Below are the code and all the weights of a small trained network. Each question names an input and a class and asks about switching units off, where a switched-off unit gives its printed mean instead of its output.

import numpy as np


def w(rows, s, z=0):
    codes = np.array(rows[::2]) - 128.0
    scale = np.full(codes.shape[1], s)
    scale[-1] = z or s
    return codes * scale


def f(y):
    return y / 2 * (1 + np.tanh(0.7978845608 * (y + 0.044715 * y**3)))


def log_softmax(a):
    a = a - a.max(-1, keepdims=True)
    return a - np.log(np.exp(a).sum(-1, keepdims=True))


def net(x, mask):
    res = np.array(x, float).reshape(1, 6) / 4 @ E
    y = f(res @ A[0][:, :-1].T + A[0][:, -1])
    res = res + np.where(mask, y, B[0][:, -1]) @ B[0][:, :-1]
    return log_softmax(res[-1] @ U[:, :-1].T + U[:, -1])


A, B = {}, {}
E = w([
[131,105,129,126,117,96,155,100,143,138],'x0',
[130,115,132,125,118,114,146,123,131,136],'x1',
[135,139,122,132,127,121,135,141,112,128],'x2',
[115,112,57,121,160,231,210,93,112,105],'x3',
[253,75,162,146,178,149,111,93,77,141],'x4',
[187,163,158,177,77,149,179,161,195,41],'x5',
],0.014)
A[0] = w([
[72,186,171,130,60,92,55,133,162,154,227],'N0',
[217,93,186,208,130,146,156,144,137,64,79],'N1',
[149,154,157,134,150,50,83,100,101,127,255],'N2',
[127,201,160,127,94,80,114,151,206,130,194],'N3',
[13,137,98,103,169,82,133,138,94,179,223],'N4',
[162,83,67,102,203,172,153,113,118,115,130],'N5',
[186,124,154,172,133,173,160,146,140,126,140],'N6',
[81,157,55,135,139,169,205,109,152,83,127],'N7',
[137,126,154,130,155,122,78,104,170,138,169],'N8',
[144,94,101,142,177,131,99,98,67,199,123],'N9',
[118,146,101,105,113,159,171,126,152,50,149],'N10',
[133,102,197,141,150,93,87,171,97,166,188],'N11',
[176,119,174,194,102,125,115,130,175,128,189],'N12',
[70,140,116,144,75,122,163,176,180,50,166],'N13',
[151,91,40,112,136,189,174,100,89,149,153],'N14',
[6,125,67,96,116,99,124,158,116,160,225],'N15',
[106,128,65,118,221,152,116,70,86,95,172],'N16',
[116,132,91,137,125,198,195,75,119,114,153],'N17',
[154,94,171,91,151,94,62,107,67,196,195],'N18',
],0.011,0.0059)
B[0] = w([
[144,172,111,48,145,32,124,137,126,88,232],'N0',
[74,139,163,122,214,2,54,85,77,157,208],'N1',
[145,90,166,33,111,119,62,189,135,54,219],'N2',
[153,210,31,82,105,72,196,99,142,23,216],'N3',
[80,104,213,76,186,45,73,39,87,130,238],'N4',
[163,62,146,143,140,143,220,146,64,179,204],'N5',
[90,135,193,148,179,108,126,100,134,177,179],'N6',
[63,82,108,221,131,161,135,161,196,158,212],'N7',
[93,98,158,94,112,96,107,126,140,45,164],'N8',
[219,68,94,77,49,203,162,125,144,122,223],'N9',
[103,144,123,212,153,106,151,181,175,169,190],'N10',
[146,93,137,61,104,115,87,152,153,93,214],'N11',
[151,201,135,92,182,65,82,125,71,117,191],'N12',
[148,186,69,159,110,103,175,191,174,159,219],'N13',
[156,73,138,176,97,163,198,111,90,191,216],'N14',
[91,155,204,166,229,70,83,92,79,183,234],'N15',
[129,51,148,106,90,152,164,75,135,225,209],'N16',
[66,116,158,212,120,135,194,146,138,184,206],'N17',
[121,92,152,69,27,168,82,151,151,90,254],'N18',
],0.0089,0.018)
U = w([
[113,153,153,108,158,101,83,89,96,85,253],'0',
[97,108,152,160,192,128,136,95,112,187,159],'1',
[158,83,125,98,71,153,97,163,174,99,123],'2',
[151,98,105,128,68,185,190,98,77,134,27],'3',
[161,181,8,99,124,115,165,132,171,81,110],'4',
[88,148,73,196,95,155,161,165,195,133,11],'5',
],0.013,0.0026)

Each question gives the input, the list of numbers given to net, and the class t.
The units are the neurons (one row each of A and B). Each row of codes is followed by its name. A weight is (code - 128) times the scale printed after its matrix; where a second scale follows, it is the last column's (A, B and U).
mask holds one flag per neuron, in row order. A switched-off neuron (its flag False) gives its mean, the last column of its row in B, instead of its output. The means were averaged over made-up inputs and are rounded, as every weight is.
A unit's drop is (log p(t) with every unit on - log p(t) with that unit switched off) / (log p(t) with every unit on - log p(t) with every unit switched off).
The circuit of an input: a set's keep is (log p(t) with only the set's units on - log p(t) with every unit switched off) / (log p(t) with every unit on - log p(t) with every unit switched off). Starting from the 12 units with the biggest drops (on a tie, the unit counted first), units are removed one at a time, each time the one whose removal leaves the highest keep (on an exact tie, the one counted first), for as long as the keep stays at least 0.8.
circuit, biggest first: the units of the circuit, biggest drop first
most important unit: the unit with the biggest drop
top k neurons: the k neurons with the biggest drops, biggest first
drop of u: that unit's drop, to one decimal
input [1,6,-6,2,-7,7], class 5: most important unit : N7
input [8,-5,-4,-5,-2,1], class 4: circuit, biggest first : N3, N1
input [1,2,3,1,-3,0], class 1: top 4 neurons : N18, N15, N2, N9
input [3,4,-2,1,-8,2], class 5: top 3 neurons : N7, N13, N10
input [3,1,-8,5,1,-8], class 3: top 2 neurons : N9, N1
input [-2,-4,1,1,-8,-3], class 1: top 4 neurons : N15, N2, N7, N18
input [-2,-7,7,-3,-7,1], class 4: top 3 neurons : N3, N13, N1
input [4,7,-2,1,5,0], class 3: top 2 neurons : N15, N4
input [4,-4,6,0,-7,3], class 4: top 2 neurons : N3, N0
input [-5,3,-5,-7,1,-8], class 2: top 4 neurons : N18, N9, N1, N11
input [-2,-2,5,3,1,-8], class 3: top 3 neurons : N9, N1, N18
input [4,-4,6,1,-5,4], class 5: top 2 neurons : N7, N10
input [2,-6,-7,-3,1,-1], class 2: top 3 neurons : N15, N1, N4
input [3,0,-2,0,6,-8], class 2: circuit, biggest first : N18
input [-7,-2,-7,4,1,5], class 1: drop of N1 : 1.1
input [-1,2,4,-1,2,8], class 0: drop of N1 : 4.2
input [-8,-7,6,7,8,3], class 1: drop of N1 : 0.5
